Below are the code and all the weights of a small trained network. Each question names an input and a target symbol and asks about switching units off, where a switched-off unit gives its printed mean instead of its output.

import numpy as np


def w(rows, s, z=0):
    codes = np.array(rows[::2]) - 128.0
    scale = np.full(codes.shape[1], s)
    scale[-1] = z or s
    return codes * scale


def f(y):
    return np.maximum(y, 0)


def softmax(a):
    e = np.exp(a - a.max(-1, keepdims=True))
    return e / e.sum(-1, keepdims=True)


def log_softmax(a):
    a = a - a.max(-1, keepdims=True)
    return a - np.log(np.exp(a).sum(-1, keepdims=True))


def net(x, mask):
    ids = ['αβδεζηθλμξφψω'.index(c) for c in x.split()]
    T = len(ids)
    res = E[ids] + P[:T]
    q, k, v = (res @ M[0].T for M in (Q, K, V))
    z = softmax(np.where(np.tri(T) > 0, q @ k.T / 2**0.5, -1e9)) @ v
    res = res + np.where(mask[0], z, O[0][:, -1]) @ O[0][:, :-1]
    y = f(res @ A[0][:, :-1].T + A[0][:, -1])
    res = res + np.where(mask[1:9], y, B[0][:, -1]) @ B[0][:, :-1]
    return log_softmax(res[-1] @ U[:, :-1].T + U[:, -1])


Q, K, V, O, A, B = {}, {}, {}, {}, {}, {}
E = w([
[63,202,144],'α',
[63,129,199],'β',
[118,134,139],'δ',
[107,53,89],'ε',
[113,188,234],'ζ',
[173,160,54],'η',
[102,51,89],'θ',
[184,251,94],'λ',
[121,138,122],'μ',
[108,125,124],'ξ',
[204,159,148],'φ',
[43,1,232],'ψ',
[84,169,186],'ω',
],0.0096)
P = w([
[82,106,38],'0',
[4,220,209],'1',
[231,25,239],'2',
[92,92,93],'3',
[2,229,214],'4',
[250,79,206],'5',
[95,108,98],'6',
],0.0098)
Q[0] = w([
[130,179,119],'h1',
[78,166,247],'h1',
],0.014)
K[0] = w([
[166,218,60],'h1',
[48,137,2],'h1',
],0.0062)
V[0] = w([
[254,104,140],'h1',
[120,146,193],'h1',
],0.0093)
O[0] = w([
[121,139,7,6],'h1',
[155,152,255,83],'h1',
],0.0092,0.0019)
A[0] = w([
[5,195,174,196],'n1',
[131,157,214,55],'n2',
[195,2,38,131],'n3',
[39,90,231,49],'n4',
[159,84,54,254],'n5',
[63,247,70,102],'n6',
[57,144,136,150],'n7',
[119,178,180,170],'n8',
],0.0073,0.0047)
B[0] = w([
[121,85,133,254],'n1',
[158,224,68,170],'n2',
[83,193,239,173],'n3',
[167,148,92,190],'n4',
[165,184,105,205],'n5',
[114,8,100,206],'n6',
[149,115,58,180],'n7',
[98,135,168,204],'n8',
],0.012,0.0066)
U = w([
[137,133,211,203],'α',
[176,167,136,161],'β',
[99,200,75,82],'δ',
[174,94,57,221],'ε',
[82,184,136,3],'ζ',
[165,5,124,82],'η',
[123,126,123,65],'θ',
[67,88,150,167],'λ',
[76,138,159,124],'μ',
[114,118,144,100],'ξ',
[121,128,116,93],'φ',
[72,186,149,116],'ψ',
[114,144,113,193],'ω',
],0.016,0.0035)

Each question gives the input, a string of symbols that net reads in full, and the target symbol t.
The units are the heads (2 rows each of Q, K, V and O) and the neurons (one row each of A and B). Each row of codes is followed by its name. A weight is (code - 128) times the scale printed after its matrix; where a second scale follows, it is the last column's (O, A, B and U).
mask holds one flag per unit, heads first, then neurons. A switched-off unit (its flag False) gives its mean, the last column of its rows in O or B, instead of its output. The means were averaged over made-up inputs and are rounded, as every weight is.
A unit's drop is (log p(t) with every unit on - log p(t) with that unit switched off) / (log p(t) with every unit on - log p(t) with every unit switched off).
The circuit of an input: a set's keep is (log p(t) with only the set's units on - log p(t) with every unit switched off) / (log p(t) with every unit on - log p(t) with every unit switched off). Starting from all 9 units, units are removed one at a time, each time the one whose removal leaves the highest keep (on an exact tie, the one counted first), for as long as the keep stays at least 0.8.
units of the circuit, in order: the units of the circuit, biggest drop first
most important unit: the unit with the biggest drop
top k neurons: the k neurons with the biggest drops, biggest first
drop when u is switched off: that unit's drop, to one decimal
input λ μ μ λ ω, target λ: units of the circuit, in order => (n1; n6)
input λ ω μ ψ β, target λ: units of the circuit, in order => (n1)
input ξ ω λ η, target δ: top 4 neurons => (n5; n3; n1; n8)
input ξ ψ φ η, target δ: units of the circuit, in order => (n3; h1)
input ψ μ ξ, target α: top 3 neurons => (n6; n7; n5)
input λ δ μ η η η, target β: units of the circuit, in order => (n5; n6)
input λ δ η μ ξ, target λ: units of the circuit, in order => (n1; n6)
input δ λ μ, target α: units of the circuit, in order => (n6; n3)
input θ λ φ, target α: units of the circuit, in order => (n3; n6)
input λ μ λ η λ ψ, target α: units of the circuit, in order => (n6; n3)
input η λ λ ε μ, target η: top 2 neurons => (n6; n1)
input η λ λ ξ α, target η: top 2 neurons => (n6; n1)
input λ β μ, target α: drop when n7 is switched off => 0.2
input λ ε ψ, target α: drop when n4 is switched off => -0.2
input λ ξ η λ λ η, target β: most important unit => n5
input δ λ λ θ η ε, target α: drop when n2 is switched off => 0.1
